[-18.6  -5.3 -15.7   7.1  -1.8  -3.4  -2.5 -16.2 -11.8   6.7  -8.0  10.6
   6.5   8.0 -10.9   2.2  17.1  16.5  20.1  13.4 -31.2  -5.1  14.9   6.6
 -11.1  72.7   1.7 -24.8  -2.6  -7.1 -38.3 -10.3 -25.0  -3.8  -3.7  18.3
  -5.3 -11.0   5.2   5.7 -11.9] -> (101) & (63)
[  0.9 -16.2  -6.3 -32.3  -5.5  -1.0 -11.1  -4.0   9.8   5.2   6.8 -15.6
  -1.4   5.6 -22.6  -6.0  19.3  18.6  23.9 -36.5  -2.4  -6.2   6.3   3.0
  -3.3   9.5  -0.5  -7.3  12.7   3.1 -15.0 -18.2 -18.9  -0.3   0.9   5.0
  -1.7  -8.4   6.8  -0.5 -25.3] -> (101) & (55)
[  4.1 -16.2  11.3  48.8  -6.2 -10.1  22.7  -4.0   0.5   0.4  -9.6  23.2
  -4.4  -0.5   9.7  -2.8   8.4   1.1 -10.6 -45.7  -0.6   4.3 -29.8  -2.1
  -5.7  28.1   0.2  -9.6  15.6  -2.2  20.5  30.0   0.8   6.5  -1.5  18.0
  10.0   9.3 -14.7   6.5  -4.9] -> (95) & (63)
[  0.5  -8.0  -3.4 -24.8 -19.6  -7.1 -23.8   0.7  14.4   7.4   6.6   6.5
  -2.6  20.3 -20.9  -7.9  23.0   2.4  19.2 -66.1 -26.7  -5.8  -9.0  11.4
   3.4  14.2   0.9  -4.9  -8.2  -7.7  19.0 -32.4  -9.3   4.9  -3.1  -1.5
  -4.6  -4.8  16.2  -5.4  18.5] -> (92) & (55)
[-15.2   8.6 -14.9   1.9 -11.2  -1.7  -7.4 -19.7  -2.2   9.8  -2.6   6.9
   1.5  16.4 -27.3  -1.5  19.8   1.3  22.9  12.6 -19.3  -1.6  24.4  19.8
  -1.7  50.0  -3.1  -9.3  -2.1 -12.7 -34.1 -72.7 -23.1  -1.0  -2.3  22.7
 -23.5  -0.5  17.0  16.5 -11.4] -> (101) & (52)
[ -6.9  14.0   1.8 -12.0 -22.3  -3.7 -38.6  -8.6  10.9  -1.3   5.3  17.1
  -9.8  15.0 -59.9  -8.1  17.8 -22.8 -21.5  13.2 -43.7  -3.9  -6.1  14.5
   1.2   3.8   5.1   5.0  23.3  -7.4  25.8 -49.9   0.8  -1.9   4.5   0.9
  -9.0  -8.1   0.7  -4.2 -11.5] -> (92) & (61)
[ -9.4  -0.7 -12.9   8.2   8.5   1.4   4.0 -13.7 -15.1   8.4  -5.9   9.4
   4.8   5.4   1.4   2.0  14.5  13.9  21.3  23.8 -10.6  -4.9  18.5  10.2
  -2.3  56.5  -5.5 -20.0 -12.4  -4.5 -39.1 -10.4 -19.0   0.7  -1.9  14.0
  -7.1  -3.4  12.1   8.6  -4.0] -> (101) & (52)
[ -4.3 -11.1  -0.9  52.8  -3.4   7.5  19.2  -1.1  -1.7 -12.7  -4.1  -8.0
 -13.8  -4.5 -31.7  -0.9   5.5 -17.2 -21.9  -5.8  20.0  -3.0 -37.2  -1.5
   6.1 -44.0  -2.7  12.7  35.0  -7.6  21.1   0.0  18.2   2.4  -6.4   5.1
   4.4   8.8  -6.9  13.5  -6.5] -> (95) & (61)
[-10.6 -10.8 -13.2 -52.4 -16.0   3.1 -13.0   1.4   4.8  11.0  14.3 -28.6
   2.5  12.9 -43.0  -5.0  23.0  22.4  43.3 -25.1  -9.1 -11.0  16.8  12.3
   4.8   9.0  -2.6 -15.4  -8.1  -3.5 -29.6 -40.1 -12.6  -2.1 -16.1  -0.6
 -13.8  -9.8  26.3   1.4  -5.9] -> (101) & (55)
[  4.1   3.6  14.0  27.7 -17.2  -0.8  -1.6  -1.0  16.9  -7.4  -2.2  -7.9
 -11.7  -2.8 -53.1 -11.4  16.6 -28.4 -28.4 -18.0  -8.6  -3.4 -20.3   7.0
  -0.7 -29.4   7.9  11.1  52.3  -5.6  26.5 -22.8   5.1  -6.5   1.7  17.8
  -1.2   0.7 -21.9  -6.0 -10.9] -> (87) & (61)
